Below are the code and all the weights of a small trained network. Each question names an input and a target symbol and asks about switching units off, where a switched-off unit gives its printed mean instead of its output.

import numpy as np


def w(rows, s, z=0):
    codes = np.array(rows[::2]) - 128.0
    scale = np.full(codes.shape[1], s)
    scale[-1] = z or s
    return codes * scale


def f(y):
    return np.maximum(y, 0)


def softmax(a):
    e = np.exp(a - a.max(-1, keepdims=True))
    return e / e.sum(-1, keepdims=True)


def log_softmax(a):
    a = a - a.max(-1, keepdims=True)
    return a - np.log(np.exp(a).sum(-1, keepdims=True))


def net(x, mask):
    ids = ['ΔΘΛΞΣΨΩαγεζηπτ'.index(c) for c in x.split()]
    T = len(ids)
    res = E[ids] + P[:T]
    r = res
    for j in range(2):
        rows = slice(3 * j, 3 * j + 3)
        q, k, v = (r @ M[0][rows].T for M in (Q, K, V))
        z = softmax(np.where(np.tri(T) > 0, q @ k.T / 3**0.5, -1e9)) @ v
        o = O[0][rows]
        res = res + np.where(mask[j], z, o[:, -1]) @ o[:, :-1]
    y = f(res @ A[0][:, :-1].T + A[0][:, -1])
    res = res + np.where(mask[2:14], y, B[0][:, -1]) @ B[0][:, :-1]
    return log_softmax(res[-1] @ U[:, :-1].T + U[:, -1])


Q, K, V, O, A, B = {}, {}, {}, {}, {}, {}
E = w([
[109,100,77,45],'Δ',
[189,131,201,21],'Θ',
[19,180,111,107],'Λ',
[44,202,138,111],'Ξ',
[58,178,140,107],'Σ',
[50,193,177,130],'Ψ',
[74,165,151,93],'Ω',
[70,214,253,144],'α',
[77,196,164,96],'γ',
[55,177,99,66],'ε',
[254,94,30,247],'ζ',
[113,4,176,120],'η',
[109,172,253,113],'π',
[114,145,156,52],'τ',
],0.0089)
P = w([
[178,144,58,1],'0',
[65,148,99,135],'1',
[48,149,118,161],'2',
[62,143,131,173],'3',
[55,134,156,182],'4',
[75,141,169,181],'5',
[80,146,185,186],'6',
],0.0059)
Q[0] = w([
[127,60,51,48],'H1',
[251,132,79,93],'H1',
[188,202,105,84],'H1',
[158,105,101,82],'H2',
[79,141,144,119],'H2',
[185,110,151,164],'H2',
],0.012)
K[0] = w([
[31,37,104,64],'H1',
[30,148,223,31],'H1',
[138,160,255,32],'H1',
[80,171,223,28],'H2',
[204,155,124,121],'H2',
[113,79,97,168],'H2',
],0.0097)
V[0] = w([
[193,129,20,172],'H1',
[91,101,38,108],'H1',
[187,158,79,204],'H1',
[63,150,102,76],'H2',
[131,177,137,40],'H2',
[133,255,178,83],'H2',
],0.0081)
O[0] = w([
[254,226,126,125,2],'H1',
[191,175,187,5,133],'H1',
[234,169,120,164,12],'H1',
[131,67,144,42,210],'H2',
[217,146,116,18,201],'H2',
[210,45,104,33,186],'H2',
],0.0061,0.0029)
A[0] = w([
[151,125,101,221,74],'N1',
[197,23,42,128,158],'N2',
[123,122,127,123,21],'N3',
[52,253,218,186,135],'N4',
[169,227,160,191,104],'N5',
[58,232,155,138,86],'N6',
[168,110,83,31,82],'N7',
[105,56,169,249,107],'N8',
[188,22,152,153,136],'N9',
[72,182,168,156,101],'N10',
[82,243,27,148,87],'N11',
[67,86,144,140,2],'N12',
],0.0064,0.0093)
B[0] = w([
[44,4,148,94,138],'N1',
[170,179,43,93,193],'N2',
[151,138,56,124,128],'N3',
[190,95,74,32,254],'N4',
[93,121,209,148,173],'N5',
[139,155,151,47,164],'N6',
[105,160,188,185,168],'N7',
[81,221,191,206,208],'N8',
[105,183,100,78,189],'N9',
[128,109,123,79,168],'N10',
[93,246,89,69,140],'N11',
[255,222,97,166,128],'N12',
],0.0087,0.0039)
U = w([
[117,31,74,10,230],'Δ',
[36,106,255,173,162],'Θ',
[116,168,100,121,32],'Λ',
[125,154,115,118,32],'Ξ',
[126,164,113,120,46],'Σ',
[120,174,129,119,26],'Ψ',
[148,142,111,135,80],'Ω',
[122,158,180,120,1],'α',
[130,143,134,123,39],'γ',
[123,147,95,125,52],'ε',
[149,170,40,207,224],'ζ',
[160,143,158,168,143],'η',
[179,102,185,134,74],'π',
[141,121,122,127,54],'τ',
],0.0089,0.0063)

Each question gives the input, a string of symbols that net reads in full, and the target symbol t.
The units are the heads (3 rows each of Q, K, V and O) and the neurons (one row each of A and B). Each row of codes is followed by its name. A weight is (code - 128) times the scale printed after its matrix; where a second scale follows, it is the last column's (O, A, B and U).
mask holds one flag per unit, heads first, then neurons. A switched-off unit (its flag False) gives its mean, the last column of its rows in O or B, instead of its output. The means were averaged over made-up inputs and are rounded, as every weight is.
A unit's drop is (log p(t) with every unit on - log p(t) with that unit switched off) / (log p(t) with every unit on - log p(t) with every unit switched off).
The circuit of an input: a set's keep is (log p(t) with only the set's units on - log p(t) with every unit switched off) / (log p(t) with every unit on - log p(t) with every unit switched off). Starting from the 12 units with the biggest drops (on a tie, the unit counted first), units are removed one at a time, each time the one whose removal leaves the highest keep (on an exact tie, the one counted first), for as long as the keep stays at least 0.8.
units of the circuit, in order: the units of the circuit, biggest drop first
unit that matters most: the unit with the biggest drop
k most important neurons: the k neurons with the biggest drops, biggest first
which heads matter: for each layer, one digit per head in row order, 1 if its drop is at least 0.15 and else 0, layers parted by /
drop of u: that unit's drop, to one decimal
input Δ η Ψ η Λ, target Δ: 2 most important neurons => (N4, N8)
input α η Λ π η Σ γ, target Δ: which heads matter => 00
input η α η α ε α Ψ, target Δ: which heads matter => 00
input η η α, target Δ: units of the circuit, in order => (N4, N10)
input Λ τ Λ Ψ π, target Δ: unit that matters most => N8
input Δ Σ η η, target Θ: which heads matter => 01
input η Ψ Δ γ π, target Δ: units of the circuit, in order => (N4, N8)
input α π η Ω η Σ η, target Θ: which heads matter => 11
input γ α η Ψ, target Δ: units of the circuit, in order => (N8, N4)
input η η τ π Σ, target Δ: units of the circuit, in order => (N4, N8, H1)
input Δ Ω η η π Ψ α, target Δ: 2 most important neurons => (N4, N10)
input η α Σ Ξ, target Δ: 2 most important neurons => (N8, N4)
input Ψ π τ ζ η η ζ, target Θ: drop of H2 => 1.3
input Λ Δ Σ Σ α Ω Ξ, target Δ: drop of H2 => -0.1
input Ω ζ α η η τ ζ, target Θ: drop of N6 => 0.0
